Here is a tiny trained network, its code and every weight. The questions are about switching its units off for an input and a target symbol, where a switched-off unit gives its printed mean instead of its output.

import numpy as np


def w(rows, s, z=0):
    codes = np.array(rows[::2]) - 128.0
    scale = np.full(codes.shape[1], s)
    scale[-1] = z or s
    return codes * scale


def f(y):
    return y / 2 * (1 + np.tanh(0.7978845608 * (y + 0.044715 * y**3)))


def softmax(a):
    e = np.exp(a - a.max(-1, keepdims=True))
    return e / e.sum(-1, keepdims=True)


def log_softmax(a):
    a = a - a.max(-1, keepdims=True)
    return a - np.log(np.exp(a).sum(-1, keepdims=True))


def net(x, mask):
    ids = ['ΓΠΣαεηθμξφψω'.index(c) for c in x.split()]
    T = len(ids)
    res = E[ids] + P[:T]
    q, k, v = (res @ M[0].T for M in (Q, K, V))
    z = softmax(np.where(np.tri(T) > 0, q @ k.T / 2**0.5, -1e9)) @ v
    res = res + np.where(mask[0], z, O[0][:, -1]) @ O[0][:, :-1]
    y = f(res @ A[0][:, :-1].T + A[0][:, -1])
    res = res + np.where(mask[1:9], y, B[0][:, -1]) @ B[0][:, :-1]
    return log_softmax(res[-1] @ U[:, :-1].T + U[:, -1])


Q, K, V, O, A, B = {}, {}, {}, {}, {}, {}
E = w([
[111,59,176,185,54,108,131,160],'Γ',
[93,84,116,132,96,132,133,160],'Π',
[86,139,82,135,93,91,110,171],'Σ',
[173,147,80,195,134,74,142,53],'α',
[98,109,93,54,180,125,180,85],'ε',
[166,130,209,170,65,90,192,123],'η',
[63,3,124,58,111,203,145,130],'θ',
[119,138,104,149,120,111,187,105],'μ',
[120,54,72,81,199,185,183,87],'ξ',
[129,98,145,198,49,87,123,124],'φ',
[144,148,97,116,159,64,119,102],'ψ',
[112,113,150,94,120,72,91,180],'ω',
],0.02)
P = w([
[57,172,185,162,237,102,60,91],'0',
[61,120,185,172,170,116,133,127],'1',
[54,123,100,157,159,150,151,148],'2',
[34,135,80,100,156,132,176,143],'3',
[73,78,120,105,131,70,109,102],'4',
[73,88,92,102,118,107,144,169],'5',
[104,81,66,112,108,73,95,145],'6',
[108,103,34,122,104,116,184,159],'7',
[104,41,86,77,99,98,155,178],'8',
[138,46,64,100,77,75,130,141],'9',
[169,46,52,136,64,131,213,140],'10',
[172,95,11,151,72,90,226,144],'11',
],0.012)
Q[0] = w([
[130,82,52,107,109,63,178,156],'head 0',
[155,193,254,167,213,251,44,96],'head 0',
],0.0088)
K[0] = w([
[154,102,126,144,3,85,146,167],'head 0',
[35,206,217,200,130,195,66,108],'head 0',
],0.0073)
V[0] = w([
[131,167,79,97,254,138,187,77],'head 0',
[56,56,98,50,178,247,95,124],'head 0',
],0.0074)
O[0] = w([
[184,60,72,155,135,176,2,160,106],'head 0',
[223,138,100,120,218,93,137,191,254],'head 0',
],0.0095,0.0073)
A[0] = w([
[187,108,98,30,69,100,124,148,29],'neuron 0',
[254,198,126,188,105,114,115,199,223],'neuron 1',
[128,201,103,56,179,100,191,37,116],'neuron 2',
[186,116,110,195,155,67,130,103,169],'neuron 3',
[211,146,84,147,178,102,164,170,85],'neuron 4',
[95,83,115,90,98,169,115,120,252],'neuron 5',
[155,243,44,216,114,86,133,191,81],'neuron 6',
[181,132,209,165,76,69,163,158,246],'neuron 7',
],0.008,0.0039)
B[0] = w([
[177,39,136,133,110,84,102,64,186],'neuron 0',
[39,88,222,138,88,107,5,95,163],'neuron 1',
[52,140,255,198,212,165,76,129,150],'neuron 2',
[79,183,208,95,160,122,171,202,190],'neuron 3',
[120,66,240,157,93,149,157,111,255],'neuron 4',
[24,149,50,69,139,186,28,36,197],'neuron 5',
[163,77,168,96,177,105,124,184,167],'neuron 6',
[108,122,64,160,189,160,76,175,208],'neuron 7',
],0.0076,0.0078)
U = w([
[23,140,118,140,192,112,125,150,239],'Γ',
[96,140,88,121,159,88,196,146,249],'Π',
[117,132,109,81,95,93,209,127,211],'Σ',
[113,145,91,86,47,206,51,136,185],'α',
[151,130,85,149,100,154,80,181,67],'ε',
[26,178,194,2,64,185,131,106,63],'η',
[169,155,166,171,175,29,239,188,22],'θ',
[126,148,98,115,106,157,116,153,98],'μ',
[157,98,117,161,58,158,50,191,31],'ξ',
[41,185,194,23,112,134,182,107,4],'φ',
[126,146,82,113,93,168,81,160,112],'ψ',
[93,175,129,79,135,121,170,141,81],'ω',
],0.0066,0.0043)

Each question gives the input, a string of symbols that net reads in full, and the target symbol t.
The units are the heads (2 rows each of Q, K, V and O) and the neurons (one row each of A and B). Each row of codes is followed by its name. A weight is (code - 128) times the scale printed after its matrix; where a second scale follows, it is the last column's (O, A, B and U).
mask holds one flag per unit, heads first, then neurons. A switched-off unit (its flag False) gives its mean, the last column of its rows in O or B, instead of its output. The means were averaged over made-up inputs and are rounded, as every weight is.
A unit's drop is (log p(t) with every unit on - log p(t) with that unit switched off) / (log p(t) with every unit on - log p(t) with every unit switched off).
The circuit of an input: a set's keep is (log p(t) with only the set's units on - log p(t) with every unit switched off) / (log p(t) with every unit on - log p(t) with every unit switched off). Starting from all 9 units, units are removed one at a time, each time the one whose removal leaves the highest keep (on an exact tie, the one counted first), for as long as the keep stays at least 0.8.
circuit, biggest first: the units of the circuit, biggest drop first
k most important neurons: the k neurons with the biggest drops, biggest first
drop when u is switched off: that unit's drop, to one decimal
input ψ ψ Π θ Σ θ α ξ Σ, target ξ: circuit, biggest first : [head 0; neuron 1; neuron 0]
input ξ ε Π θ ξ ξ, target ξ: 2 most important neurons : [neuron 1; neuron 4]
input φ Π φ μ Π ψ θ θ θ, target θ: circuit, biggest first : [head 0]
input θ ψ Γ θ Γ Σ θ Π α μ α θ, target α: circuit, biggest first : [neuron 5; neuron 3]
input Σ ε ψ Σ θ θ μ, target θ: circuit, biggest first : [neuron 5; neuron 6; head 0]
input θ η θ Π Σ Π α α φ Γ, target Γ: circuit, biggest first : [neuron 7; head 0]
input Π θ μ, target θ: circuit, biggest first : [neuron 5; neuron 6]
input Π θ θ θ ω μ θ Σ, target θ: 2 most important neurons : [neuron 6; neuron 5]
input ε η μ α Γ θ ξ θ θ θ ξ, target θ: circuit, biggest first : [head 0; neuron 4]
input θ θ θ Σ, target θ: circuit, biggest first : [head 0; neuron 5; neuron 6]
input Γ ω θ η, target Γ: circuit, biggest first : [neuron 7; neuron 1]
input α Π θ ξ μ Σ Π θ ξ Σ, target ξ: 3 most important neurons : [neuron 1; neuron 0; neuron 4]
input μ Π θ Γ θ ω, target θ: circuit, biggest first : [head 0; neuron 5]
input Γ θ ω ψ Π α ψ Γ θ θ θ Π, target θ: 4 most important neurons : [neuron 5; neuron 6; neuron 4; neuron 3]
input θ Σ α ξ ξ Γ, target ξ: circuit, biggest first : [head 0; neuron 1]
input ω ω θ φ θ θ θ θ ε, target θ: 2 most important neurons : [neuron 5; neuron 4]
input Π α ψ α μ θ Γ θ ξ, target θ: most important neuron : [neuron 4]
input α μ Σ μ ξ α η α ξ, target α: drop when head 0 is switched off : 0.8
input ω α ξ, target α: drop when neuron 5 is switched off : 0.2
input θ μ α ξ θ θ φ η θ θ, target Σ: drop when neuron 1 is switched off : 0.1
input ψ Π φ Σ Π η, target Γ: drop when neuron 4 is switched off : 0.1
